Each row has a name. Each question is about the rows just above it.

[-2.32 -0.70  1.95 -0.34 -1.64  2.24  2.17  0.72  1.01  1.28  0.22  3.28
  2.62  3.13] -> Zepu
[-0.02 -0.05  0.00  0.00 -0.05 -0.13  0.10 -0.04  0.06  0.00  0.01 -0.05
 -0.16 -0.12] -> pef
[ 1.97  0.38  0.24  0.46  1.53  0.63 -2.44 -0.09 -0.12  0.56  0.22 -1.31
  0.53 -0.04] -> bog
[-2.59 -1.98  2.11 -5.68 -0.95  5.75 -0.15  2.05 -8.27 -0.21  1.84 -2.51
  5.17  5.32] -> fero
pef in full: | [-0.02 -0.05  0.00  0.00 -0.05 -0.13  0.10 -0.04  0.06  0.00  0.01 -0.05
 -0.16 -0.12]
Zepu in full: | [-2.32 -0.70  1.95 -0.34 -1.64  2.24  2.17  0.72  1.01  1.28  0.22  3.28
  2.62  3.13]
fero in full: | [-2.59 -1.98  2.11 -5.68 -0.95  5.75 -0.15  2.05 -8.27 -0.21  1.84 -2.51
  5.17  5.32]

[-1.29 -7.47  0.54  0.12  0.78 -0.78  1.03  3.38  0.01  1.30 -0.58  1.30
  1.32 -0.61  2.02 -0.60  2.91  2.97 -1.93  1.16  0.58 -0.76  1.72 -3.85
  0.66 -1.66] : Beda
[ 1.06 -0.44  2.07 -0.21  0.49  0.46  0.09 -0.29  0.74  0.14 -1.72  0.93
 -2.39 -0.39 -0.99  1.82 -0.21 -2.80  0.32 -0.26  0.08  0.46 -0.33  1.83
 -0.77  1.71] : Tav
[ 1.26  7.00 -2.28  0.62 -0.28  1.48 -1.18  1.81 -1.61 -0.84  0.75 -0.70
  1.29  1.18  1.36  1.46 -1.58  0.93  1.20 -0.01 -1.44  1.15  1.10 -0.61
  0.20 -0.88] : rut
[ 0.41  2.41  0.20  0.40 -0.42  1.23  0.33  0.14 -0.62  0.18 -3.97 -0.34
 -1.55  0.55  1.93  1.03 -1.56  1.47  0.66  0.88 -0.06  1.01  0.48 -1.64
  0.80  0.51] : Gok
[-1.27 -1.67  1.07  0.32  1.19 -0.90  0.12  2.75 -1.58 -0.06  1.98  0.67
  2.09 -0.71  1.43 -0.60  0.10  3.59  0.22 -0.31 -0.18  0.82  2.58  0.18
  0.20 -2.12] : met
[-0.83  2.02 -1.80 -0.12 -1.65 -0.89  1.03 -1.55  1.69 -0.73 -0.84 -1.66
 -1.42  0.30  0.17 -1.35 -1.93 -0.44  1.60  1.59 -0.55  0.08 -0.74  1.04
  0.40  1.50] : bar
[ 0.15 -0.25 -1.89 -0.03  0.34 -0.68  0.63  2.08  0.31  0.70 -0.29 -0.95
  0.76  0.06  1.89  2.23  0.79  1.92 -1.84 -0.27  0.22  1.60  1.13 -6.17
  1.27 -3.29] : tova
[-0.97 -4.14  0.76  0.24  1.24 -0.82 -0.37 -0.12 -1.29 -0.71  0.72  2.30
  0.87  0.27  0.69 -1.03  2.22  0.07 -0.78  1.22  1.21  1.23  0.06 -3.08
  0.20  0.37] : gegan
[-2.80  4.00  0.02  0.07 -0.77 -2.77 -0.57 -0.01  0.27 -1.77  1.54  0.38
 -1.02  0.87  0.74 -1.12 -1.71  1.03 -0.90  0.70 -0.15  2.66 -0.57 -1.13
  0.49 -1.44] : Kisud
rut in full: | [ 1.26  7.00 -2.28  0.62 -0.28  1.48 -1.18  1.81 -1.61 -0.84  0.75 -0.70
  1.29  1.18  1.36  1.46 -1.58  0.93  1.20 -0.01 -1.44  1.15  1.10 -0.61
  0.20 -0.88]
Kisud in full: | [-2.80  4.00  0.02  0.07 -0.77 -2.77 -0.57 -0.01  0.27 -1.77  1.54  0.38
 -1.02  0.87  0.74 -1.12 -1.71  1.03 -0.90  0.70 -0.15  2.66 -0.57 -1.13
  0.49 -1.44]
gegan in full: | [-0.97 -4.14  0.76  0.24  1.24 -0.82 -0.37 -0.12 -1.29 -0.71  0.72  2.30
  0.87  0.27  0.69 -1.03  2.22  0.07 -0.78  1.22  1.21  1.23  0.06 -3.08
  0.20  0.37]
Beda in full: | [-1.29 -7.47  0.54  0.12  0.78 -0.78  1.03  3.38  0.01  1.30 -0.58  1.30
  1.32 -0.61  2.02 -0.60  2.91  2.97 -1.93  1.16  0.58 -0.76  1.72 -3.85
  0.66 -1.66]

[ 0.38 -7.04 -2.42 -0.60  1.89 -0.78] -> fiva
[ 1.17 -6.38  4.43 -0.24  7.72  0.73] -> zedo
[-0.83 -1.10  6.62 -1.38 -4.71  0.41] -> vol
[ 0.49  7.72 -0.75  1.05 -0.84 -0.44] -> lugor
[ 0.49  7.72 -0.75  1.05 -2.31 -0.44] -> sefe
lugor in full: | [ 0.49  7.72 -0.75  1.05 -0.84 -0.44]
zedo in full: | [ 1.17 -6.38  4.43 -0.24  7.72  0.73]

[-2.34 -2.98  1.27 -4.29 -0.30] = nuson
[ 1.13 -2.80 -3.81  5.74  4.00] = misil
[ 1.04 -2.08  0.80  2.62  1.93] = Zem
[-6.48  1.32 -1.53 -1.84 -1.05] = gime
[-0.99 -1.25 -3.73  3.43  2.57] = senag
[-0.80 -3.63  7.31 -3.87  1.41] = Nit
[-2.93 -3.21  1.18 -5.24  0.76] = kezo
[ 0.04 -1.60 -2.11  3.71  2.84] = torun
nuson in full: | [-2.34 -2.98  1.27 -4.29 -0.30]
kezo in full: | [-2.93 -3.21  1.18 -5.24  0.76]
Zem in full: | [ 1.04 -2.08  0.80  2.62  1.93]

[-2.47 -1.00 -6.63  8.99  1.13 -2.42  1.57 -2.76]  nite
[-2.17  3.54  2.68 -2.09 -1.79 -1.51  2.10 -1.64]  Fugi
[-3.84  8.96 -0.01  2.45 -1.50  5.81 -4.70  7.69]  lan
[ 4.91 -1.06  0.28 -5.30  3.98  3.24 -0.68 -2.71]  fibu
[ 0.35 -5.07  0.62 -1.56  1.60 -1.51  0.61 -1.64]  Rak
[ 3.02 -3.90  2.83 -3.06 -1.47 -3.19  0.78 -2.17]  pupu
[-2.17  3.54  2.68 -2.09 -1.79  1.82 -0.45  3.39]  pobot
[-3.84  8.96 -0.01  2.45  1.12  5.81 -4.70  7.69]  Dob
[-3.08  8.59  0.35  6.34 -2.83  5.11 -2.06  6.03]  ronak
[ 4.30 -8.97  4.55 -5.24  0.93  0.42  1.25 -0.82]  tamu
[ 0.46 -2.19  0.55 -0.20  1.76  1.80 -0.38  1.23]  Zudil
Fugi in full: | [-2.17  3.54  2.68 -2.09 -1.79 -1.51  2.10 -1.64]
Rak in full: | [ 0.35 -5.07  0.62 -1.56  1.60 -1.51  0.61 -1.64]
pupu in full: | [ 3.02 -3.90  2.83 -3.06 -1.47 -3.19  0.78 -2.17]
Zudil in full: | [ 0.46 -2.19  0.55 -0.20  1.76  1.80 -0.38  1.23]
ronak in full: | [-3.08  8.59  0.35  6.34 -2.83  5.11 -2.06  6.03]

